Below is a small trained network, with its code and all its weights. Each question gives an input and a class and asks what happens when units are switched off, that is, made to give their printed mean instead of their output.

import numpy as np


def w(rows, s, z=0):
    codes = np.array(rows[::2]) - 128.0
    scale = np.full(codes.shape[1], s)
    scale[-1] = z or s
    return codes * scale


def norm(h):
    return h / np.sqrt((h * h).mean(-1, keepdims=True) + 1e-5)


def f(y):
    return y / 2 * (1 + np.tanh(0.7978845608 * (y + 0.044715 * y**3)))


def log_softmax(a):
    a = a - a.max(-1, keepdims=True)
    return a - np.log(np.exp(a).sum(-1, keepdims=True))


def net(x, mask):
    res = np.array(x, float).reshape(1, 3) / 4 @ E
    u = 0
    for l in range(2):
        y = f(norm(res) @ A[l][:, :-1].T + A[l][:, -1])
        res = res + np.where(mask[u : u + 14], y, B[l][:, -1]) @ B[l][:, :-1]
        u += 14
    return log_softmax(norm(res)[-1] @ U[:, :-1].T + U[:, -1])


A, B = {}, {}
E = w([
[249,70,114],'x0',
[135,191,3],'x1',
[148,207,144],'x2',
],0.0053)
A[0] = w([
[113,196,81,54],'L0N0',
[183,104,112,15],'L0N1',
[182,92,119,141],'L0N2',
[140,155,2,96],'L0N3',
[128,180,209,81],'L0N4',
[212,211,53,83],'L0N5',
[52,152,169,170],'L0N6',
[179,217,190,48],'L0N7',
[167,112,226,41],'L0N8',
[224,50,117,174],'L0N9',
[182,77,132,199],'L0N10',
[225,153,131,251],'L0N11',
[54,90,179,164],'L0N12',
[47,54,49,85],'L0N13',
],0.0094,0.0021)
B[0] = w([
[87,119,128,174],'L0N0',
[167,172,188,137],'L0N1',
[123,32,177,169],'L0N2',
[114,71,40,241],'L0N3',
[209,176,136,172],'L0N4',
[87,73,141,238],'L0N5',
[169,100,231,223],'L0N6',
[107,186,151,161],'L0N7',
[124,129,1,186],'L0N8',
[114,97,220,252],'L0N9',
[134,80,190,195],'L0N10',
[91,143,210,221],'L0N11',
[168,62,188,222],'L0N12',
[99,153,145,186],'L0N13',
],0.0064,0.0039)
A[1] = w([
[185,202,198,50],'L1N0',
[30,205,115,114],'L1N1',
[187,179,171,52],'L1N2',
[239,2,160,143],'L1N3',
[49,105,37,113],'L1N4',
[29,239,82,114],'L1N5',
[141,72,185,61],'L1N6',
[101,95,152,106],'L1N7',
[190,211,202,41],'L1N8',
[128,48,27,192],'L1N9',
[247,97,110,253],'L1N10',
[25,158,182,56],'L1N11',
[78,65,231,124],'L1N12',
[189,220,198,37],'L1N13',
],0.0078,0.0026)
B[1] = w([
[90,201,28,152],'L1N0',
[161,64,254,158],'L1N1',
[103,175,53,133],'L1N2',
[92,9,219,251],'L1N3',
[183,126,53,169],'L1N4',
[173,33,172,174],'L1N5',
[92,35,66,181],'L1N6',
[192,112,72,152],'L1N7',
[67,203,44,155],'L1N8',
[160,206,148,174],'L1N9',
[100,159,239,167],'L1N10',
[169,110,136,154],'L1N11',
[216,95,56,254],'L1N12',
[119,214,88,152],'L1N13',
],0.0051,0.006)
U = w([
[112,117,5,11],'0',
[110,241,132,48],'1',
[133,64,183,251],'2',
],0.022,0.0029)

Each question gives the input, the list of numbers given to net, and the class t.
The units are the neurons (one row each of A and B). Each row of codes is followed by its name. A weight is (code - 128) times the scale printed after its matrix; where a second scale follows, it is the last column's (A, B and U).
mask holds one flag per neuron, layer by layer. A switched-off neuron (its flag False) gives its mean, the last column of its row in B, instead of its output. The means were averaged over made-up inputs and are rounded, as every weight is.
A unit's drop is (log p(t) with every unit on - log p(t) with that unit switched off) / (log p(t) with every unit on - log p(t) with every unit switched off).
The circuit of an input: a set's keep is (log p(t) with only the set's units on - log p(t) with every unit switched off) / (log p(t) with every unit on - log p(t) with every unit switched off). Starting from the 12 units with the biggest drops (on a tie, the unit counted first), units are removed one at a time, each time the one whose removal leaves the highest keep (on an exact tie, the one counted first), for as long as the keep stays at least 0.8.
circuit, biggest first: the units of the circuit, biggest drop first
top k neurons: the k neurons with the biggest drops, biggest first
k most important neurons of layer l: the k neurons of layer l with the biggest drops, biggest first
drop when u is switched off: that unit's drop, to one decimal
input [-3,2,-5], class 0: top 4 neurons	[L1N4 L1N3 L0N11 L1N10]
input [-8,4,5], class 2: circuit, biggest first	[L1N5]
input [-4,-6,3], class 1: 2 most important neurons of layer 0	[L0N4 L0N3]
input [-8,6,2], class 2: 2 most important neurons of layer 0	[L0N8 L0N6]
input [2,0,5], class 1: top 2 neurons	[L0N7 L1N3]
input [-8,1,5], class 1: 2 most important neurons of layer 0	[L0N6 L0N3]
input [-6,5,8], class 2: 2 most important neurons of layer 1	[L1N1 L1N5]
input [-8,8,8], class 2: 3 most important neurons of layer 0	[L0N8 L0N0 L0N5]
input [-8,-3,2], class 1: 2 most important neurons of layer 0	[L0N5 L0N4]
input [2,5,4], class 0: drop when L0N3 is switched off	1.8
input [1,5,4], class 0: drop when L0N3 is switched off	2.0
input [-6,-3,2], class 1: drop when L0N2 is switched off	0.3
